Below is a small trained network, with its code and all its weights. Each question gives an input and a class and asks what happens when units are switched off, that is, made to give their printed mean instead of their output.

import numpy as np


def w(rows, s, z=0):
    codes = np.array(rows[::2]) - 128.0
    scale = np.full(codes.shape[1], s)
    scale[-1] = z or s
    return codes * scale


def norm(h):
    return h / np.sqrt((h * h).mean(-1, keepdims=True) + 1e-5)


def f(y):
    return y / 2 * (1 + np.tanh(0.7978845608 * (y + 0.044715 * y**3)))


def log_softmax(a):
    a = a - a.max(-1, keepdims=True)
    return a - np.log(np.exp(a).sum(-1, keepdims=True))


def net(x, mask):
    res = np.array(x, float).reshape(1, 3) / 4 @ E
    u = 0
    for l in range(3):
        y = f(norm(res) @ A[l][:, :-1].T + A[l][:, -1])
        res = res + np.where(mask[u : u + 9], y, B[l][:, -1]) @ B[l][:, :-1]
        u += 9
    return log_softmax(norm(res)[-1] @ U[:, :-1].T + U[:, -1])


A, B = {}, {}
E = w([
[53,69,127,244,157],'x0',
[151,189,4,151,172],'x1',
[202,2,75,116,137],'x2',
],0.0026)
A[0] = w([
[111,130,128,114,148,140],'L0N1',
[123,116,112,143,124,4],'L0N2',
[135,123,152,83,90,132],'L0N3',
[114,173,100,144,114,103],'L0N4',
[109,99,148,255,158,52],'L0N5',
[73,90,159,95,92,148],'L0N6',
[131,158,82,114,190,161],'L0N7',
[174,173,138,23,143,78],'L0N8',
[95,166,162,136,178,144],'L0N9',
],0.0058,0.0037)
B[0] = w([
[130,107,125,161,127,148],'L0N1',
[49,173,172,71,136,29],'L0N2',
[140,145,91,181,103,170],'L0N3',
[169,118,149,128,127,149],'L0N4',
[76,133,68,63,3,250],'L0N5',
[213,159,116,167,111,217],'L0N6',
[189,126,173,173,81,247],'L0N7',
[59,95,78,76,29,241],'L0N8',
[149,65,101,156,117,223],'L0N9',
],0.0043,0.0014)
A[1] = w([
[70,227,157,125,146,60],'L1N1',
[43,215,173,128,159,87],'L1N2',
[95,81,216,100,130,10],'L1N3',
[117,93,254,82,104,23],'L1N4',
[123,203,37,126,195,82],'L1N5',
[164,120,108,130,72,175],'L1N6',
[231,152,191,163,239,26],'L1N7',
[9,87,105,186,179,2],'L1N8',
[98,208,160,158,83,109],'L1N9',
],0.0056,0.0021)
B[1] = w([
[206,5,146,57,120,148],'L1N1',
[156,2,153,61,144,155],'L1N2',
[213,192,32,156,113,110],'L1N3',
[237,193,52,191,101,155],'L1N4',
[214,135,185,182,50,156],'L1N5',
[73,125,168,159,172,252],'L1N6',
[77,111,85,119,74,114],'L1N7',
[165,100,78,82,51,164],'L1N8',
[135,85,133,111,167,222],'L1N9',
],0.0053,0.0021)
A[2] = w([
[133,97,33,137,176,123],'L2N1',
[149,49,90,91,216,80],'L2N2',
[183,41,139,114,207,148],'L2N3',
[188,196,114,187,105,63],'L2N4',
[109,189,116,49,179,33],'L2N5',
[146,144,72,48,49,137],'L2N6',
[24,145,164,118,189,108],'L2N7',
[96,254,132,50,178,1],'L2N8',
[110,98,94,145,159,172],'L2N9',
],0.0065,0.0042)
B[2] = w([
[123,113,195,95,89,169],'L2N1',
[154,115,192,70,68,164],'L2N2',
[105,253,194,65,156,255],'L2N3',
[217,71,186,165,152,193],'L2N4',
[139,66,104,136,33,90],'L2N5',
[9,70,113,197,106,238],'L2N6',
[137,212,99,159,194,127],'L2N7',
[124,105,126,98,63,120],'L2N8',
[108,172,153,91,132,203],'L2N9',
],0.0059,0.0022)
U = w([
[34,66,93,149,56,196],'0',
[142,158,229,31,121,175],'1',
[253,110,146,210,125,178],'2',
[82,212,73,150,215,158],'3',
[168,130,38,84,154,18],'4',
[167,129,41,80,152,24],'5',
[163,130,52,94,152,9],'6',
[154,118,63,91,174,2],'7',
],0.015,0.0071)

Each question gives the input, the list of numbers given to net, and the class t.
The units are the neurons (one row each of A and B). Each row of codes is followed by its name. A weight is (code - 128) times the scale printed after its matrix; where a second scale follows, it is the last column's (A, B and U).
mask holds one flag per neuron, layer by layer. A switched-off neuron (its flag False) gives its mean, the last column of its row in B, instead of its output. The means were averaged over made-up inputs and are rounded, as every weight is.
A unit's drop is (log p(t) with every unit on - log p(t) with that unit switched off) / (log p(t) with every unit on - log p(t) with every unit switched off).
The circuit of an input: a set's keep is (log p(t) with only the set's units on - log p(t) with every unit switched off) / (log p(t) with every unit on - log p(t) with every unit switched off). Starting from the 12 units with the biggest drops (on a tie, the unit counted first), units are removed one at a time, each time the one whose removal leaves the highest keep (on an exact tie, the one counted first), for as long as the keep stays at least 0.8.
units of the circuit, in order: the units of the circuit, biggest drop first
most important unit: the unit with the biggest drop
k most important neurons: the k neurons with the biggest drops, biggest first
top k neurons in layer l: the k neurons of layer l with the biggest drops, biggest first
drop of u: that unit's drop, to one decimal
input [-7,6,3], class 0: units of the circuit, in order -> L2N6
input [-5,-6,5], class 2: top 2 neurons in layer 1 -> L1N4, L1N2
input [-7,-6,-1], class 0: units of the circuit, in order -> L0N8, L2N6
input [-1,4,4], class 1: top 2 neurons in layer 1 -> L1N4, L1N3
input [3,1,-3], class 3: 3 most important neurons -> L0N9, L0N5, L2N7
input [4,-7,5], class 2: units of the circuit, in order -> L1N4, L1N3
input [3,8,6], class 2: 4 most important neurons -> L1N5, L1N2, L1N9, L1N1
input [-6,7,0], class 2: 3 most important neurons -> L1N5, L0N5, L2N4
input [-6,8,-6], class 2: 2 most important neurons -> L1N5, L0N5
input [-7,3,7], class 0: 3 most important neurons -> L2N6, L0N8, L1N9
input [6,4,-5], class 0: 2 most important neurons -> L0N5, L1N8
input [-5,5,-1], class 0: 4 most important neurons -> L0N8, L2N6, L1N4, L0N6
input [-5,6,0], class 2: 2 most important neurons -> L0N5, L1N5
input [1,-7,6], class 2: top 4 neurons in layer 1 -> L1N4, L1N3, L1N9, L1N2
input [2,4,1], class 2: units of the circuit, in order -> L1N5
input [-1,-3,3], class 3: top 2 neurons in layer 1 -> L1N5, L1N8
input [8,7,-4], class 0: top 2 neurons in layer 0 -> L0N5, L0N6
input [-4,-1,-4], class 0: 2 most important neurons -> L0N8, L2N3
input [4,7,-7], class 1: top 2 neurons in layer 0 -> L0N6, L0N3
input [-1,-2,3], class 3: top 2 neurons in layer 0 -> L0N3, L0N9
input [-2,0,1], class 3: most important unit -> L2N7
input [-8,3,-7], class 0: drop of L0N8 -> 1.0
input [0,6,7], class 1: drop of L2N4 -> 0.0
input [6,-2,8], class 1: drop of L2N3 -> 0.1
